Below is a small trained network, with its code and all its weights. Each question gives an input and a target symbol and asks what happens when units are switched off, that is, made to give their printed mean instead of their output.

import numpy as np


def w(rows, s, z=0):
    codes = np.array(rows[::2]) - 128.0
    scale = np.full(codes.shape[1], s)
    scale[-1] = z or s
    return codes * scale


def norm(h):
    return h / np.sqrt((h * h).mean(-1, keepdims=True) + 1e-5)


def f(y):
    return np.maximum(y, 0)


def softmax(a):
    e = np.exp(a - a.max(-1, keepdims=True))
    return e / e.sum(-1, keepdims=True)


def log_softmax(a):
    a = a - a.max(-1, keepdims=True)
    return a - np.log(np.exp(a).sum(-1, keepdims=True))


def net(x, mask):
    ids = ['ΓΔΠαεηξψω'.index(c) for c in x.split()]
    T = len(ids)
    res = E[ids] + P[:T]
    u = 0
    for l in range(3):
        r = norm(res)
        for j in range(3):
            rows = slice(3 * j, 3 * j + 3)
            q, k, v = (r @ M[l][rows].T for M in (Q, K, V))
            z = softmax(np.where(np.tri(T) > 0, q @ k.T / 3**0.5, -1e9)) @ v
            o = O[l][rows]
            res = res + np.where(mask[u + j], z, o[:, -1]) @ o[:, :-1]
        u += 3
        y = f(norm(res) @ A[l][:, :-1].T + A[l][:, -1])
        res = res + np.where(mask[u : u + 8], y, B[l][:, -1]) @ B[l][:, :-1]
        u += 8
    return log_softmax(norm(res)[-1] @ U[:, :-1].T + U[:, -1])


Q, K, V, O, A, B = {}, {}, {}, {}, {}, {}
E = w([
[172,133,224,194],'Γ',
[14,140,51,47],'Δ',
[167,11,187,77],'Π',
[39,135,112,178],'α',
[49,122,116,178],'ε',
[28,157,207,202],'η',
[46,131,114,176],'ξ',
[11,219,117,154],'ψ',
[161,252,209,176],'ω',
],0.0038)
P = w([
[180,113,17,252],'0',
[163,134,52,226],'1',
[144,136,76,200],'2',
[137,132,96,174],'3',
[130,130,111,153],'4',
[122,127,126,138],'5',
[116,125,141,120],'6',
[108,121,154,103],'7',
[100,113,173,87],'8',
[93,100,190,78],'9',
],0.004)
Q[0] = w([
[122,49,101,135],'L0H1',
[69,124,72,36],'L0H1',
[104,158,165,160],'L0H1',
[11,210,157,174],'L0H2',
[135,107,120,121],'L0H2',
[248,70,53,58],'L0H2',
[190,253,76,155],'L0H3',
[219,59,56,190],'L0H3',
[179,118,163,157],'L0H3',
],0.0033)
K[0] = w([
[81,146,151,145],'L0H1',
[199,145,165,241],'L0H1',
[116,103,50,129],'L0H1',
[53,173,135,120],'L0H2',
[145,123,110,98],'L0H2',
[252,36,82,153],'L0H2',
[124,106,163,124],'L0H3',
[204,181,154,222],'L0H3',
[137,89,131,166],'L0H3',
],0.0038)
V[0] = w([
[27,141,174,105],'L0H1',
[196,175,5,80],'L0H1',
[98,78,183,108],'L0H1',
[182,45,64,58],'L0H2',
[74,192,111,85],'L0H2',
[103,136,144,120],'L0H2',
[132,94,72,112],'L0H3',
[179,166,138,182],'L0H3',
[149,140,122,133],'L0H3',
],0.0019)
O[0] = w([
[166,114,191,48,146],'L0H1',
[125,157,96,171,121],'L0H1',
[100,134,182,86,69],'L0H1',
[145,182,151,121,3],'L0H2',
[94,7,129,169,167],'L0H2',
[139,92,140,119,134],'L0H2',
[71,156,118,152,132],'L0H3',
[145,180,94,84,158],'L0H3',
[122,141,128,119,126],'L0H3',
],0.0018,0.0016)
A[0] = w([
[234,1,91,75,188],'L0N1',
[133,71,81,27,89],'L0N2',
[112,130,55,182,141],'L0N3',
[191,120,162,107,157],'L0N4',
[180,128,18,69,52],'L0N5',
[42,102,69,146,126],'L0N6',
[112,66,182,152,246],'L0N7',
[74,129,138,170,165],'L0N8',
],0.0032,0.0014)
B[0] = w([
[209,253,42,112,150],'L0N1',
[223,150,164,171,147],'L0N2',
[91,88,161,119,215],'L0N3',
[174,173,113,131,141],'L0N4',
[56,131,56,118,136],'L0N5',
[123,66,155,146,253],'L0N6',
[217,115,115,138,201],'L0N7',
[147,64,132,145,233],'L0N8',
],0.0032,0.0028)
Q[1] = w([
[241,188,94,57],'L1H1',
[2,69,165,203],'L1H1',
[150,151,87,89],'L1H1',
[161,130,118,117],'L1H2',
[150,155,66,90],'L1H2',
[168,102,68,98],'L1H2',
[171,130,119,94],'L1H3',
[105,143,151,140],'L1H3',
[110,120,158,166],'L1H3',
],0.018)
K[1] = w([
[140,140,54,198],'L1H1',
[118,109,221,43],'L1H1',
[146,136,39,156],'L1H1',
[162,174,96,170],'L1H2',
[155,114,2,234],'L1H2',
[134,178,10,166],'L1H2',
[191,170,81,157],'L1H3',
[110,87,200,119],'L1H3',
[70,120,208,95],'L1H3',
],0.0092)
V[1] = w([
[132,101,9,47],'L1H1',
[233,207,177,169],'L1H1',
[138,169,38,55],'L1H1',
[96,255,136,83],'L1H2',
[202,10,82,196],'L1H2',
[166,104,35,104],'L1H2',
[148,39,150,136],'L1H3',
[133,58,34,124],'L1H3',
[73,85,53,163],'L1H3',
],0.0035)
O[1] = w([
[79,62,40,34,83],'L1H1',
[250,155,180,64,39],'L1H1',
[115,84,18,44,62],'L1H1',
[202,109,1,199,76],'L1H2',
[62,104,239,30,178],'L1H2',
[143,86,160,83,95],'L1H2',
[69,146,158,128,132],'L1H3',
[135,174,152,68,168],'L1H3',
[156,138,148,82,254],'L1H3',
],0.0028,0.0031)
A[1] = w([
[118,142,118,3,189],'L1N1',
[77,158,175,145,128],'L1N2',
[95,171,105,149,27],'L1N3',
[235,95,115,129,247],'L1N4',
[186,112,146,112,237],'L1N5',
[107,30,152,157,99],'L1N6',
[157,98,179,157,245],'L1N7',
[141,41,107,154,2],'L1N8',
],0.0052,0.0008)
B[1] = w([
[153,108,24,255,162],'L1N1',
[174,101,105,92,253],'L1N2',
[158,93,194,123,177],'L1N3',
[113,54,148,2,159],'L1N4',
[130,40,83,36,153],'L1N5',
[169,182,58,161,201],'L1N6',
[159,148,58,179,195],'L1N7',
[190,97,77,159,140],'L1N8',
],0.0033,0.0034)
Q[2] = w([
[180,153,140,156],'L2H1',
[212,147,83,17],'L2H1',
[126,229,207,77],'L2H1',
[118,77,70,85],'L2H2',
[181,189,212,184],'L2H2',
[3,25,19,101],'L2H2',
[120,193,92,125],'L2H3',
[165,144,68,108],'L2H3',
[36,140,139,215],'L2H3',
],0.0055)
K[2] = w([
[143,193,158,154],'L2H1',
[140,161,69,163],'L2H1',
[173,87,126,169],'L2H1',
[123,117,85,130],'L2H2',
[188,179,254,176],'L2H2',
[46,43,56,130],'L2H2',
[94,153,98,141],'L2H3',
[130,167,81,175],'L2H3',
[95,105,151,127],'L2H3',
],0.0092)
V[2] = w([
[120,123,197,60],'L2H1',
[183,72,58,170],'L2H1',
[180,155,85,110],'L2H1',
[146,2,105,163],'L2H2',
[95,197,145,25],'L2H2',
[185,55,157,130],'L2H2',
[69,187,179,106],'L2H3',
[196,168,177,197],'L2H3',
[78,214,107,104],'L2H3',
],0.0032)
O[2] = w([
[176,75,111,170,29],'L2H1',
[103,151,244,60,167],'L2H1',
[159,56,157,109,68],'L2H1',
[65,157,171,65,183],'L2H2',
[135,122,1,153,4],'L2H2',
[141,164,135,106,99],'L2H2',
[199,113,105,115,123],'L2H3',
[87,137,121,87,157],'L2H3',
[228,12,148,114,123],'L2H3',
],0.0029,0.0022)
A[2] = w([
[102,110,146,32,236],'L2N1',
[48,56,103,92,56],'L2N2',
[91,99,182,42,1],'L2N3',
[85,175,155,181,207],'L2N4',
[190,255,81,100,59],'L2N5',
[192,152,228,160,198],'L2N6',
[117,123,183,65,190],'L2N7',
[105,147,144,146,147],'L2N8',
],0.0052,0.0016)
B[2] = w([
[93,70,121,214,164],'L2N1',
[141,253,90,60,173],'L2N2',
[212,108,34,178,140],'L2N3',
[196,64,113,110,253],'L2N4',
[178,18,53,211,135],'L2N5',
[86,211,66,76,203],'L2N6',
[158,93,174,55,160],'L2N7',
[170,107,122,119,181],'L2N8',
],0.0047,0.0051)
U = w([
[186,241,175,35,249],'Γ',
[27,162,21,95,218],'Δ',
[226,34,76,18,83],'Π',
[93,111,184,113,90],'α',
[57,94,222,83,125],'ε',
[105,251,192,229,114],'η',
[99,111,181,104,82],'ξ',
[127,34,90,254,110],'ψ',
[239,202,43,163,142],'ω',
],0.0091,0.002)

Each question gives the input, a string of symbols that net reads in full, and the target symbol t.
The units are the heads (3 rows each of Q, K, V and O) and the neurons (one row each of A and B). Each row of codes is followed by its name. A weight is (code - 128) times the scale printed after its matrix; where a second scale follows, it is the last column's (O, A, B and U).
mask holds one flag per unit, layer by layer, with each layer's heads first. A switched-off unit (its flag False) gives its mean, the last column of its rows in O or B, instead of its output. The means were averaged over made-up inputs and are rounded, as every weight is.
A unit's drop is (log p(t) with every unit on - log p(t) with that unit switched off) / (log p(t) with every unit on - log p(t) with every unit switched off).
The circuit of an input: a set's keep is (log p(t) with only the set's units on - log p(t) with every unit switched off) / (log p(t) with every unit on - log p(t) with every unit switched off). Starting from the 12 units with the biggest drops (on a tie, the unit counted first), units are removed one at a time, each time the one whose removal leaves the highest keep (on an exact tie, the one counted first), for as long as the keep stays at least 0.8.
units of the circuit, in order: the units of the circuit, biggest drop first
most important unit: the unit with the biggest drop
k most important neurons: the k neurons with the biggest drops, biggest first
which heads matter: for each layer, one digit per head in row order, 1 if its drop is at least 0.15 and else 0, layers parted by /
drop of u: that unit's drop, to one decimal
input ε ψ ψ η ε, target η: units of the circuit, in order -> L1H1
input ψ ξ ψ ψ ε Π ω Γ Γ ε, target Γ: units of the circuit, in order -> L1H1; L2N6
input Γ Δ ψ α Δ Π Π ξ, target Π: 3 most important neurons -> L2N3; L2N7; L0N1
input ω ψ Δ ε ε ε ξ ψ ψ ψ, target ψ: which heads matter -> 000 / 010 / 000
input α ψ ω Π ξ, target Π: which heads matter -> 000 / 100 / 000
input Γ ψ ψ η ψ, target η: which heads matter -> 000 / 110 / 100
input ε ψ α ψ Π ε, target Π: which heads matter -> 000 / 110 / 000
input Π ψ ε Γ ψ Δ Π ξ ψ ε, target ψ: 2 most important neurons -> L1N6; L0N1
input Δ Δ Δ Γ ψ ψ ψ ψ Γ ξ, target Γ: units of the circuit, in order -> L1H1; L2N6
input ψ ε ξ, target ε: units of the circuit, in order -> L1H2; L2H2
input ψ ψ ω Γ ε, target Γ: which heads matter -> 000 / 110 / 000
input Γ ψ ψ ε ψ Π Δ ξ, target Δ: which heads matter -> 000 / 100 / 000
input ψ Γ α ψ Δ Γ ψ, target Γ: which heads matter -> 000 / 110 / 000
input η ε ψ ψ ψ Π ψ, target Π: most important unit -> L1H1
input Δ ψ ξ Δ Δ ε ψ, target ε: which heads matter -> 000 / 100 / 000
input ψ ψ ψ ε Δ ψ η ψ Δ ε, target Δ: 2 most important neurons -> L2N2; L0N2
input ε ψ ψ ψ Δ η ψ, target η: which heads matter -> 000 / 110 / 000
input ψ Δ ε Γ Δ ψ ψ ε ω, target ω: which heads matter -> 000 / 010 / 000
input ε ψ ε ψ ξ ξ, target ε: which heads matter -> 000 / 110 / 000
input ω Δ ε ψ ψ Γ, target Γ: units of the circuit, in order -> L2N6
input Δ Γ Δ Δ ψ ξ, target ψ: 4 most important neurons -> L1N6; L2N6; L0N7; L2N7
input ψ Δ ε ε, target ε: which heads matter -> 000 / 010 / 000
input Π Δ α, target Δ: 2 most important neurons -> L2N2; L1N1
input ψ ψ ω ω α, target ω: which heads matter -> 000 / 100 / 000
input Γ ψ ξ Δ Γ, target Γ: 2 most important neurons -> L2N6; L2N4
input ψ ε ε Δ ψ ψ Π Δ ψ, target Δ: 2 most important neurons -> L0N1; L2N2
input ψ ψ ψ, target ψ: most important unit -> L2N4
input Γ Δ ψ ε ψ ξ ψ α, target ψ: drop of L0N7 -> 0.0
input ε Δ α, target Δ: drop of L1H1 -> 2.4
input ω Δ Γ ψ ψ Γ ξ ψ Δ ψ, target Δ: drop of L1H1 -> 2.5
